Here is a tiny trained network, its code and every weight. The questions are about switching its units off for an input and a target symbol, where a switched-off unit gives its printed mean instead of its output.

import numpy as np


def w(rows, s, z=0):
    codes = np.array(rows[::2]) - 128.0
    scale = np.full(codes.shape[1], s)
    scale[-1] = z or s
    return codes * scale


def norm(h):
    return h / np.sqrt((h * h).mean(-1, keepdims=True) + 1e-5)


def f(y):
    return np.maximum(y, 0)


def softmax(a):
    e = np.exp(a - a.max(-1, keepdims=True))
    return e / e.sum(-1, keepdims=True)


def log_softmax(a):
    a = a - a.max(-1, keepdims=True)
    return a - np.log(np.exp(a).sum(-1, keepdims=True))


def net(x, mask):
    ids = ['βγδεζλμξπτψω'.index(c) for c in x.split()]
    T = len(ids)
    res = E[ids] + P[:T]
    r = norm(res)
    for j in range(2):
        rows = slice(3 * j, 3 * j + 3)
        q, k, v = (r @ M[0][rows].T for M in (Q, K, V))
        z = softmax(np.where(np.tri(T) > 0, q @ k.T / 3**0.5, -1e9)) @ v
        o = O[0][rows]
        res = res + np.where(mask[j], z, o[:, -1]) @ o[:, :-1]
    y = f(norm(res) @ A[0][:, :-1].T + A[0][:, -1])
    res = res + np.where(mask[2:6], y, B[0][:, -1]) @ B[0][:, :-1]
    return log_softmax(norm(res)[-1] @ U[:, :-1].T + U[:, -1])


Q, K, V, O, A, B = {}, {}, {}, {}, {}, {}
E = w([
[155,129,94,40,81],'β',
[60,171,113,95,97],'γ',
[64,159,122,81,81],'δ',
[128,216,102,118,153],'ε',
[182,104,109,32,75],'ζ',
[90,159,103,88,84],'λ',
[166,103,164,15,123],'μ',
[202,110,51,131,153],'ξ',
[122,115,137,27,60],'π',
[157,135,50,138,216],'τ',
[87,115,201,16,189],'ψ',
[6,154,93,122,169],'ω',
],0.013)
P = w([
[192,254,217,246,144],'0',
[179,236,182,208,134],'1',
[159,228,156,180,127],'2',
[170,218,139,160,147],'3',
[157,208,117,146,131],'4',
[152,204,106,117,138],'5',
[147,193,95,106,136],'6',
[133,183,86,98,134],'7',
[134,165,80,86,137],'8',
[130,151,71,84,132],'9',
[128,132,65,80,134],'10',
[129,105,59,80,124],'11',
[113,86,51,70,117],'12',
[89,85,48,47,113],'13',
],0.0086)
Q[0] = w([
[131,24,248,226,129],'h0',
[71,184,126,124,181],'h0',
[135,62,134,232,121],'h0',
[160,83,196,199,112],'h1',
[119,91,136,160,86],'h1',
[136,98,130,82,167],'h1',
],0.012)
K[0] = w([
[180,248,165,186,86],'h0',
[127,123,104,77,88],'h0',
[158,244,200,109,120],'h0',
[135,157,193,190,102],'h1',
[147,118,150,146,135],'h1',
[81,118,78,130,98],'h1',
],0.015)
V[0] = w([
[212,75,203,62,111],'h0',
[205,141,106,133,8],'h0',
[82,115,217,51,87],'h0',
[207,95,128,101,161],'h1',
[185,211,130,101,159],'h1',
[173,101,165,79,219],'h1',
],0.013)
O[0] = w([
[129,23,148,67,187,151],'h0',
[152,2,34,214,139,124],'h0',
[223,72,211,82,78,168],'h0',
[33,93,70,54,205,136],'h1',
[17,35,223,227,67,245],'h1',
[8,117,234,65,196,132],'h1',
],0.0097,0.011)
A[0] = w([
[117,114,134,111,161,160],'n0',
[190,13,81,254,62,149],'n1',
[132,230,53,168,203,221],'n2',
[107,83,145,147,93,255],'n3',
],0.0093,0.0037)
B[0] = w([
[159,109,155,105,63,162],'n0',
[168,171,85,121,6,247],'n1',
[59,100,166,107,55,172],'n2',
[61,127,122,94,119,254],'n3',
],0.011,0.0076)
U = w([
[110,103,156,194,87,217],'β',
[128,142,111,77,123,254],'γ',
[180,228,100,142,118,73],'δ',
[185,136,116,180,104,83],'ε',
[134,49,78,165,126,56],'ζ',
[180,142,92,157,84,69],'λ',
[155,53,124,158,112,34],'μ',
[114,101,52,157,128,141],'ξ',
[169,103,102,157,70,49],'π',
[49,148,31,149,192,96],'τ',
[124,85,178,118,166,129],'ψ',
[104,246,94,109,148,126],'ω',
],0.012,0.0059)

Each question gives the input, a string of symbols that net reads in full, and the target symbol t.
The units are the heads (3 rows each of Q, K, V and O) and the neurons (one row each of A and B). Each row of codes is followed by its name. A weight is (code - 128) times the scale printed after its matrix; where a second scale follows, it is the last column's (O, A, B and U).
mask holds one flag per unit, heads first, then neurons. A switched-off unit (its flag False) gives its mean, the last column of its rows in O or B, instead of its output. The means were averaged over made-up inputs and are rounded, as every weight is.
A unit's drop is (log p(t) with every unit on - log p(t) with that unit switched off) / (log p(t) with every unit on - log p(t) with every unit switched off).
The circuit of an input: a set's keep is (log p(t) with only the set's units on - log p(t) with every unit switched off) / (log p(t) with every unit on - log p(t) with every unit switched off). Starting from all 6 units, units are removed one at a time, each time the one whose removal leaves the highest keep (on an exact tie, the one counted first), for as long as the keep stays at least 0.8.
circuit, biggest first: the units of the circuit, biggest drop first
most important unit: the unit with the biggest drop
which heads matter: for each layer, one digit per head in row order, 1 if its drop is at least 0.15 and else 0, layers parted by /
drop when u is switched off: that unit's drop, to one decimal
input β ξ ξ ζ ω β ξ γ ψ γ τ ω ψ ξ, target γ: most important unit -> h0
input ψ λ β τ λ ξ γ δ ξ μ γ μ ψ ξ, target γ: circuit, biggest first -> (h1, h0)
input ψ ξ τ ζ, target τ: which heads matter -> 10
input μ λ δ ζ ψ β β ξ ξ, target τ: which heads matter -> 11
input β ψ π, target ψ: circuit, biggest first -> (h0, n1)
input π ζ ψ ω τ ψ, target ω: which heads matter -> 10
input μ μ δ ψ ω β, target ω: which heads matter -> 10
input ξ λ μ ξ μ λ ξ ε τ β ξ δ δ ω, target ω: circuit, biggest first -> (h0, h1)
input ψ λ β γ τ τ ζ ξ μ, target τ: which heads matter -> 10
input ξ ω ψ β ω μ, target ω: which heads matter -> 10
input ψ ξ ψ τ ε ξ ζ, target τ: which heads matter -> 11
input ξ ζ μ β ω β β β ξ β ω μ, target ω: drop when h1 is switched off -> 0.1
input π π τ δ ε ξ ε, target τ: drop when h0 is switched off -> 0.5
input ω τ β β ω ξ ζ ψ μ μ, target ψ: drop when h1 is switched off -> 0.2
input ψ ψ μ γ λ ξ δ, target τ: circuit, biggest first -> (h0)
